Below is a small trained network, with its code and all its weights. Each question gives an input and a target symbol and asks what happens when units are switched off, that is, made to give their printed mean instead of their output.

import numpy as np


def w(rows, s, z=0):
    codes = np.array(rows[::2]) - 128.0
    scale = np.full(codes.shape[1], s)
    scale[-1] = z or s
    return codes * scale


def f(y):
    return np.maximum(y, 0)


def softmax(a):
    e = np.exp(a - a.max(-1, keepdims=True))
    return e / e.sum(-1, keepdims=True)


def log_softmax(a):
    a = a - a.max(-1, keepdims=True)
    return a - np.log(np.exp(a).sum(-1, keepdims=True))


def net(x, mask):
    ids = ['αηθξστψ'.index(c) for c in x.split()]
    T = len(ids)
    res = E[ids] + P[:T]
    u = 0
    for l in range(2):
        q, k, v = (res @ M[l].T for M in (Q, K, V))
        z = softmax(np.where(np.tri(T) > 0, q @ k.T / 4**0.5, -1e9)) @ v
        res = res + np.where(mask[u], z, O[l][:, -1]) @ O[l][:, :-1]
        u += 1
        y = f(res @ A[l][:, :-1].T + A[l][:, -1])
        res = res + np.where(mask[u : u + 4], y, B[l][:, -1]) @ B[l][:, :-1]
        u += 4
    return log_softmax(res[-1] @ U[:, :-1].T + U[:, -1])


Q, K, V, O, A, B = {}, {}, {}, {}, {}, {}
E = w([
[8,121,98,132,148],'α',
[5,114,98,144,87],'η',
[114,154,139,146,63],'θ',
[129,86,79,97,126],'ξ',
[157,161,196,149,139],'σ',
[201,120,161,209,24],'τ',
[96,159,177,127,180],'ψ',
],0.02)
P = w([
[126,75,252,81,111],'0',
[127,137,208,59,84],'1',
[135,158,154,76,92],'2',
[140,172,111,89,100],'3',
[143,184,71,100,110],'4',
[146,197,36,110,122],'5',
],0.013)
Q[0] = w([
[62,52,100,166,84],'L0H1',
[200,82,101,125,134],'L0H1',
[126,65,135,119,253],'L0H1',
[137,148,155,122,154],'L0H1',
],0.013)
K[0] = w([
[11,44,105,106,64],'L0H1',
[159,105,126,21,172],'L0H1',
[77,173,151,89,252],'L0H1',
[154,88,152,141,180],'L0H1',
],0.012)
V[0] = w([
[93,113,171,213,122],'L0H1',
[103,134,2,145,149],'L0H1',
[62,241,184,158,203],'L0H1',
[82,36,179,146,156],'L0H1',
],0.0081)
O[0] = w([
[158,74,101,85,122,133],'L0H1',
[145,153,201,156,128,2],'L0H1',
[90,95,109,109,4,92],'L0H1',
[142,189,120,136,102,128],'L0H1',
],0.012,0.0064)
A[0] = w([
[125,126,96,82,178,237],'L0N1',
[135,115,130,133,139,65],'L0N2',
[212,158,156,172,115,126],'L0N3',
[135,120,249,126,117,255],'L0N4',
],0.018,0.0053)
B[0] = w([
[98,132,233,173,108,247],'L0N1',
[152,105,109,98,169,129],'L0N2',
[96,80,118,165,20,154],'L0N3',
[49,6,236,101,175,154],'L0N4',
],0.013,0.011)
Q[1] = w([
[65,135,167,76,152],'L1H1',
[184,85,150,163,152],'L1H1',
[118,70,106,59,116],'L1H1',
[8,172,179,186,134],'L1H1',
],0.015)
K[1] = w([
[104,134,59,186,108],'L1H1',
[173,210,122,111,213],'L1H1',
[48,148,22,35,182],'L1H1',
[137,94,52,254,116],'L1H1',
],0.0079)
V[1] = w([
[81,120,114,100,85],'L1H1',
[77,27,99,133,146],'L1H1',
[217,37,151,131,148],'L1H1',
[100,167,111,254,98],'L1H1',
],0.0075)
O[1] = w([
[198,10,83,68,122,247],'L1H1',
[104,86,110,67,113,254],'L1H1',
[81,157,97,125,163,141],'L1H1',
[144,167,173,28,179,116],'L1H1',
],0.011,0.0066)
A[1] = w([
[170,250,86,169,233,3],'L1N1',
[147,170,42,175,186,132],'L1N2',
[141,131,3,79,71,142],'L1N3',
[182,210,156,151,154,122],'L1N4',
],0.011,0.0057)
B[1] = w([
[109,1,52,116,233,138],'L1N1',
[166,178,200,122,157,128],'L1N2',
[155,201,153,132,180,251],'L1N3',
[170,154,95,155,118,154],'L1N4',
],0.013)
U = w([
[19,97,35,97,143,91],'α',
[125,147,38,110,197,176],'η',
[199,226,182,103,88,130],'θ',
[126,87,118,105,135,11],'ξ',
[128,85,120,107,140,2],'σ',
[89,1,155,62,103,190],'τ',
[114,85,116,103,136,3],'ψ',
],0.0088,0.011)

Each question gives the input, a string of symbols that net reads in full, and the target symbol t.
The units are the heads (4 rows each of Q, K, V and O) and the neurons (one row each of A and B). Each row of codes is followed by its name. A weight is (code - 128) times the scale printed after its matrix; where a second scale follows, it is the last column's (O, A, B and U).
mask holds one flag per unit, layer by layer, with each layer's heads first. A switched-off unit (its flag False) gives its mean, the last column of its rows in O or B, instead of its output. The means were averaged over made-up inputs and are rounded, as every weight is.
A unit's drop is (log p(t) with every unit on - log p(t) with that unit switched off) / (log p(t) with every unit on - log p(t) with every unit switched off).
The circuit of an input: a set's keep is (log p(t) with only the set's units on - log p(t) with every unit switched off) / (log p(t) with every unit on - log p(t) with every unit switched off). Starting from all 10 units, units are removed one at a time, each time the one whose removal leaves the highest keep (on an exact tie, the one counted first), for as long as the keep stays at least 0.8.
units of the circuit, in order: the units of the circuit, biggest drop first
k most important neurons: the k neurons with the biggest drops, biggest first
k most important neurons of layer l: the k neurons of layer l with the biggest drops, biggest first
drop when u is switched off: that unit's drop, to one decimal
input τ ξ ξ ψ η, target η: units of the circuit, in order -> (L0N3, L1N3, L0N4, L1H1)
input σ σ σ η θ, target τ: 2 most important neurons -> (L0N4, L1N3)
input τ α ξ τ ξ ψ, target τ: units of the circuit, in order -> (L1N3)
input ξ τ α σ α η, target η: 2 most important neurons -> (L0N1, L0N3)
input α ψ α, target θ: 2 most important neurons -> (L1N3, L0N1)
input θ ξ ψ ψ ξ, target θ: units of the circuit, in order -> (L1H1, L0N1, L0H1)
input ξ α ψ ξ ξ ψ, target θ: units of the circuit, in order -> (L0N1, L1H1)
input α θ ξ ξ ξ, target η: 2 most important neurons of layer 1 -> (L1N1, L1N4)
input θ ξ ψ α ψ, target θ: 4 most important neurons -> (L0N1, L1N3, L0N4, L1N1)
input θ ξ η θ η, target θ: units of the circuit, in order -> (L0N1, L0H1, L1N3, L0N4)
input η θ η, target θ: 3 most important neurons -> (L1N3, L0N1, L0N4)
input ξ α σ τ θ, target τ: 2 most important neurons of layer 1 -> (L1N3, L1N4)
input σ θ ξ θ θ, target η: 2 most important neurons -> (L0N1, L0N3)
input α ξ σ, target τ: units of the circuit, in order -> (L0N4)
input θ ξ σ θ ξ η, target τ: 2 most important neurons -> (L1N3, L1N4)
input α θ τ, target τ: 2 most important neurons of layer 0 -> (L0N4, L0N3)
input ξ ψ ξ, target θ: drop when L1H1 is switched off -> 0.7
input ξ η ξ θ τ σ, target τ: drop when L1H1 is switched off -> 0.0
input θ ξ ξ η ξ, target η: drop when L1N1 is switched off -> 3.2
